Here is a tiny trained network, its code and every weight. The questions are about switching its units off for an input and a class, where a switched-off unit gives its printed mean instead of its output.

import numpy as np


def w(rows, s, z=0):
    codes = np.array(rows[::2]) - 128.0
    scale = np.full(codes.shape[1], s)
    scale[-1] = z or s
    return codes * scale


def norm(h):
    return h / np.sqrt((h * h).mean(-1, keepdims=True) + 1e-5)


def f(y):
    return np.maximum(y, 0)


def log_softmax(a):
    a = a - a.max(-1, keepdims=True)
    return a - np.log(np.exp(a).sum(-1, keepdims=True))


def net(x, mask):
    res = np.array(x, float).reshape(1, 5) / 4 @ E
    u = 0
    for l in range(4):
        y = f(norm(res) @ A[l][:, :-1].T + A[l][:, -1])
        res = res + np.where(mask[u : u + 10], y, B[l][:, -1]) @ B[l][:, :-1]
        u += 10
    return log_softmax(norm(res)[-1] @ U[:, :-1].T + U[:, -1])


A, B = {}, {}
E = w([
[128,128,127,129],'x0',
[119,44,60,111],'x1',
[15,120,143,42],'x2',
[200,97,186,1],'x3',
[161,197,51,85],'x4',
],0.014)
A[0] = w([
[254,71,116,180,4],'L0N1',
[138,79,87,191,133],'L0N2',
[105,56,71,91,57],'L0N3',
[177,48,71,113,83],'L0N4',
[118,41,49,134,3],'L0N5',
[107,34,141,127,150],'L0N6',
[175,146,45,88,57],'L0N7',
[199,39,135,44,20],'L0N8',
[171,154,191,126,153],'L0N9',
[143,32,197,175,67],'L0N10',
],0.023,0.011)
B[0] = w([
[229,155,106,221,228],'L0N1',
[157,98,113,164,219],'L0N2',
[118,50,85,106,194],'L0N3',
[163,78,59,155,211],'L0N4',
[180,2,112,105,175],'L0N5',
[59,90,174,146,247],'L0N6',
[162,139,68,90,201],'L0N7',
[212,86,211,55,255],'L0N8',
[125,163,158,135,234],'L0N9',
[67,91,204,201,231],'L0N10',
],0.039,0.0083)
A[1] = w([
[140,71,119,125,107],'L1N1',
[132,176,148,115,29],'L1N2',
[118,176,159,117,3],'L1N3',
[126,149,92,104,56],'L1N4',
[149,151,38,67,15],'L1N5',
[66,89,31,209,65],'L1N6',
[14,78,118,5,49],'L1N7',
[158,94,137,107,88],'L1N8',
[97,117,111,102,57],'L1N9',
[131,157,161,167,118],'L1N10',
],0.029,0.0058)
B[1] = w([
[109,171,142,88,217],'L1N1',
[75,121,130,124,152],'L1N2',
[111,184,139,132,154],'L1N3',
[122,130,109,86,147],'L1N4',
[74,142,60,77,195],'L1N5',
[201,111,202,58,244],'L1N6',
[247,144,102,253,247],'L1N7',
[123,136,140,98,196],'L1N8',
[146,129,124,158,144],'L1N9',
[78,164,105,106,197],'L1N10',
],0.047,0.011)
A[2] = w([
[141,140,169,77,29],'L2N1',
[117,61,56,113,3],'L2N2',
[70,254,141,136,108],'L2N3',
[169,136,199,99,7],'L2N4',
[140,137,171,76,58],'L2N5',
[174,138,178,79,159],'L2N6',
[170,167,97,222,15],'L2N7',
[38,82,160,184,67],'L2N8',
[131,180,30,63,129],'L2N9',
[180,179,100,221,2],'L2N10',
],0.036,0.0031)
B[2] = w([
[123,169,142,99,185],'L2N1',
[120,53,211,134,166],'L2N2',
[174,3,195,83,215],'L2N3',
[121,193,122,80,248],'L2N4',
[127,173,134,98,190],'L2N5',
[113,188,145,89,255],'L2N6',
[180,135,35,156,236],'L2N7',
[46,141,97,184,188],'L2N8',
[46,144,164,235,225],'L2N9',
[184,144,28,155,248],'L2N10',
],0.058,0.016)
A[3] = w([
[138,72,105,61,80],'L3N1',
[113,37,57,38,4],'L3N2',
[149,160,139,202,83],'L3N3',
[124,4,131,82,28],'L3N4',
[64,169,150,229,84],'L3N5',
[120,118,75,100,18],'L3N6',
[137,35,105,86,96],'L3N7',
[12,146,104,201,44],'L3N8',
[113,176,166,104,33],'L3N9',
[124,155,153,115,26],'L3N10',
],0.028,0.0027)
B[3] = w([
[91,87,162,135,165],'L3N1',
[112,57,187,134,160],'L3N2',
[83,119,67,144,224],'L3N3',
[169,21,176,100,227],'L3N4',
[20,139,113,195,254],'L3N5',
[168,123,148,173,150],'L3N6',
[109,73,172,85,193],'L3N7',
[47,157,115,253,247],'L3N8',
[111,162,68,89,224],'L3N9',
[126,163,109,120,178],'L3N10',
],0.042,0.0098)
U = w([
[222,132,48,170,101],'0',
[128,210,188,36,110],'1',
[113,104,139,125,251],'2',
[144,5,206,112,105],'3',
[14,124,137,205,94],'4',
[84,92,78,56,74],'5',
],0.015,0.016)

Each question gives the input, the list of numbers given to net, and the class t.
The units are the neurons (one row each of A and B). Each row of codes is followed by its name. A weight is (code - 128) times the scale printed after its matrix; where a second scale follows, it is the last column's (A, B and U).
mask holds one flag per neuron, layer by layer. A switched-off neuron (its flag False) gives its mean, the last column of its row in B, instead of its output. The means were averaged over made-up inputs and are rounded, as every weight is.
A unit's drop is (log p(t) with every unit on - log p(t) with that unit switched off) / (log p(t) with every unit on - log p(t) with every unit switched off).
The circuit of an input: a set's keep is (log p(t) with only the set's units on - log p(t) with every unit switched off) / (log p(t) with every unit on - log p(t) with every unit switched off). Starting from the 12 units with the biggest drops (on a tie, the unit counted first), units are removed one at a time, each time the one whose removal leaves the highest keep (on an exact tie, the one counted first), for as long as the keep stays at least 0.8.
units of the circuit, in order: the units of the circuit, biggest drop first
top k neurons: the k neurons with the biggest drops, biggest first
k most important neurons of layer l: the k neurons of layer l with the biggest drops, biggest first
drop when u is switched off: that unit's drop, to one decimal
input [6,-4,8,-8,-1], class 0: units of the circuit, in order => [L0N1; L1N7; L2N10]
input [0,8,6,-6,8], class 3: units of the circuit, in order => [L2N2; L0N5]
input [3,-3,8,8,-6], class 0: top 3 neurons => [L1N7; L0N1; L1N6]
input [1,5,-4,4,5], class 3: top 2 neurons => [L0N4; L2N4]
input [1,-4,8,-4,-8], class 0: units of the circuit, in order => [L0N1; L1N7; L2N9]
input [8,-8,3,-8,6], class 1: units of the circuit, in order => [L0N8; L1N6]
input [6,0,5,-7,7], class 1: units of the circuit, in order => [L1N6; L2N6]
input [-1,-6,5,6,3], class 1: units of the circuit, in order => [L2N6]
input [-3,0,-3,5,6], class 4: 3 most important neurons of layer 1 => [L1N6; L1N5; L1N7]
input [-3,-5,3,1,8], class 4: top 3 neurons => [L2N9; L0N10; L0N6]
input [3,4,-7,-8,3], class 1: top 3 neurons => [L1N6; L1N7; L0N8]
input [-3,3,7,4,-7], class 0: units of the circuit, in order => [L1N7; L0N1]
input [-2,5,-6,1,-8], class 4: 2 most important neurons of layer 0 => [L0N10; L0N6]
input [1,7,1,0,-7], class 3: top 4 neurons => [L0N5; L0N3; L2N9; L0N4]
input [1,-7,-4,7,8], class 4: units of the circuit, in order => [L2N9; L0N10; L0N7; L1N6]
input [-3,-1,0,-7,8], class 4: top 3 neurons => [L0N10; L0N6; L2N9]
input [5,6,-5,-1,7], class 4: top neuron => [L0N7]
input [-6,4,5,-5,8], class 4: top 2 neurons => [L2N9; L1N5]
input [4,-8,-4,6,2], class 3: top 3 neurons => [L2N3; L1N6; L0N8]
input [-3,3,-2,0,6], class 4: top 2 neurons => [L2N9; L0N7]
input [-1,-1,0,-7,6], class 1: top 2 neurons => [L1N6; L0N8]
input [4,-3,8,1,-5], class 0: top 2 neurons => [L1N7; L0N1]
input [4,4,4,8,6], class 1: top neuron => [L0N8]
input [6,5,7,-7,-2], class 0: top 4 neurons => [L1N7; L0N1; L0N4; L0N6]
input [-3,0,-6,6,-8], class 4: 3 most important neurons of layer 0 => [L0N10; L0N6; L0N8]
input [-7,-8,-6,-5,7], class 3: 2 most important neurons of layer 0 => [L0N4; L0N1]
input [5,-8,2,-4,-4], class 3: drop when L2N3 is switched off => 1.0
input [-8,6,8,-1,3], class 0: drop when L1N7 is switched off => 4.8
